Here is a tiny trained network, its code and every weight. The questions are about switching its units off for an input and a class, where a switched-off unit gives its printed mean instead of its output.

import numpy as np


def w(rows, s, z=0):
    codes = np.array(rows[::2]) - 128.0
    scale = np.full(codes.shape[1], s)
    scale[-1] = z or s
    return codes * scale


def norm(h):
    return h / np.sqrt((h * h).mean(-1, keepdims=True) + 1e-5)


def f(y):
    return y / 2 * (1 + np.tanh(0.7978845608 * (y + 0.044715 * y**3)))


def log_softmax(a):
    a = a - a.max(-1, keepdims=True)
    return a - np.log(np.exp(a).sum(-1, keepdims=True))


def net(x, mask):
    res = np.array(x, float).reshape(1, 2) / 4 @ E
    u = 0
    for l in range(4):
        y = f(norm(res) @ A[l][:, :-1].T + A[l][:, -1])
        res = res + np.where(mask[u : u + 4], y, B[l][:, -1]) @ B[l][:, :-1]
        u += 4
    return log_softmax(norm(res)[-1] @ U[:, :-1].T + U[:, -1])


A, B = {}, {}
E = w([
[252,231,121,164,111],'x0',
[57,143,60,205,96],'x1',
],0.0029)
A[0] = w([
[2,26,243,105,181,251],'0.n1',
[155,105,138,81,177,4],'0.n2',
[199,210,130,182,130,158],'0.n3',
[203,76,124,42,146,123],'0.n4',
],0.003,0.0027)
B[0] = w([
[148,178,108,80,119,253],'0.n1',
[190,67,134,231,78,101],'0.n2',
[154,181,173,106,117,182],'0.n3',
[143,73,74,220,1,146],'0.n4',
],0.0053,0.0036)
A[1] = w([
[52,218,22,157,87,112],'1.n1',
[150,157,163,183,126,169],'1.n2',
[188,61,184,58,167,4],'1.n3',
[84,157,167,110,255,36],'1.n4',
],0.0065,0.0021)
B[1] = w([
[196,43,191,198,59,252],'1.n1',
[92,53,90,75,81,171],'1.n2',
[140,28,133,255,108,156],'1.n3',
[89,201,155,44,142,132],'1.n4',
],0.0057,0.0037)
A[2] = w([
[183,254,72,160,212,8],'2.n1',
[181,194,147,238,174,27],'2.n2',
[53,35,177,37,146,195],'2.n3',
[231,186,157,233,89,198],'2.n4',
],0.0056,0.0016)
B[2] = w([
[1,119,55,122,181,130],'2.n1',
[12,83,129,111,212,133],'2.n2',
[80,203,66,95,217,192],'2.n3',
[53,144,92,78,188,254],'2.n4',
],0.0062,0.0054)
A[3] = w([
[183,135,179,152,177,2],'3.n1',
[163,149,201,201,138,25],'3.n2',
[165,57,138,118,189,98],'3.n3',
[186,201,244,72,99,100],'3.n4',
],0.011,0.0069)
B[3] = w([
[165,82,143,100,221,82],'3.n1',
[92,188,92,1,97,108],'3.n2',
[62,77,169,239,48,186],'3.n3',
[246,139,45,90,22,253],'3.n4',
],0.0075,0.0023)
U = w([
[12,228,38,31,219,241],'0',
[58,38,155,223,22,240],'1',
[201,172,43,61,33,227],'2',
[226,156,232,134,224,2],'3',
[235,152,212,155,229,2],'4',
[218,157,221,136,214,2],'5',
[221,158,228,136,221,2],'6',
[222,145,234,124,225,2],'7',
],0.011,0.0082)

Each question gives the input, the list of numbers given to net, and the class t.
The units are the neurons (one row each of A and B). Each row of codes is followed by its name. A weight is (code - 128) times the scale printed after its matrix; where a second scale follows, it is the last column's (A, B and U).
mask holds one flag per neuron, layer by layer. A switched-off neuron (its flag False) gives its mean, the last column of its row in B, instead of its output. The means were averaged over made-up inputs and are rounded, as every weight is.
A unit's drop is (log p(t) with every unit on - log p(t) with that unit switched off) / (log p(t) with every unit on - log p(t) with every unit switched off).
The circuit of an input: a set's keep is (log p(t) with only the set's units on - log p(t) with every unit switched off) / (log p(t) with every unit on - log p(t) with every unit switched off). Starting from the 12 units with the biggest drops (on a tie, the unit counted first), units are removed one at a time, each time the one whose removal leaves the highest keep (on an exact tie, the one counted first), for as long as the keep stays at least 0.8.
circuit, biggest first: the units of the circuit, biggest drop first
top k neurons: the k neurons with the biggest drops, biggest first
top k neurons in layer l: the k neurons of layer l with the biggest drops, biggest first
drop when u is switched off: that unit's drop, to one decimal
input [-1,5], class 1: circuit, biggest first	1.n1
input [4,-2], class 0: top 2 neurons in layer 1	1.n1, 1.n4
input [-3,-2], class 2: circuit, biggest first	2.n4, 0.n1
input [-6,-7], class 1: top 2 neurons	1.n3, 0.n4
input [4,-7], class 1: circuit, biggest first	1.n3, 3.n3
input [-2,-4], class 1: top 3 neurons	1.n3, 2.n3, 1.n4
input [-3,-3], class 2: top 3 neurons	1.n1, 0.n1, 2.n2
input [4,1], class 0: top 2 neurons	2.n1, 1.n1
input [4,-4], class 0: top 3 neurons	1.n1, 2.n4, 1.n4
input [-3,1], class 2: top 2 neurons	0.n1, 2.n4
input [1,4], class 1: top 2 neurons	1.n1, 2.n4
input [7,-2], class 0: top 2 neurons	2.n1, 1.n1
input [4,-8], class 1: top 2 neurons	1.n3, 3.n3
input [8,8], class 0: circuit, biggest first	2.n4
input [6,7], class 1: top 3 neurons in layer 2	2.n3, 2.n4, 2.n1
input [6,-7], class 1: top 4 neurons	0.n1, 2.n3, 3.n3, 1.n3
input [6,-5], class 0: drop when 2.n4 is switched off	1.4
input [-2,-6], class 1: drop when 1.n3 is switched off	1.1
input [-1,-6], class 1: drop when 1.n3 is switched off	0.8
input [1,5], class 1: top neuron in layer 1	1.n1
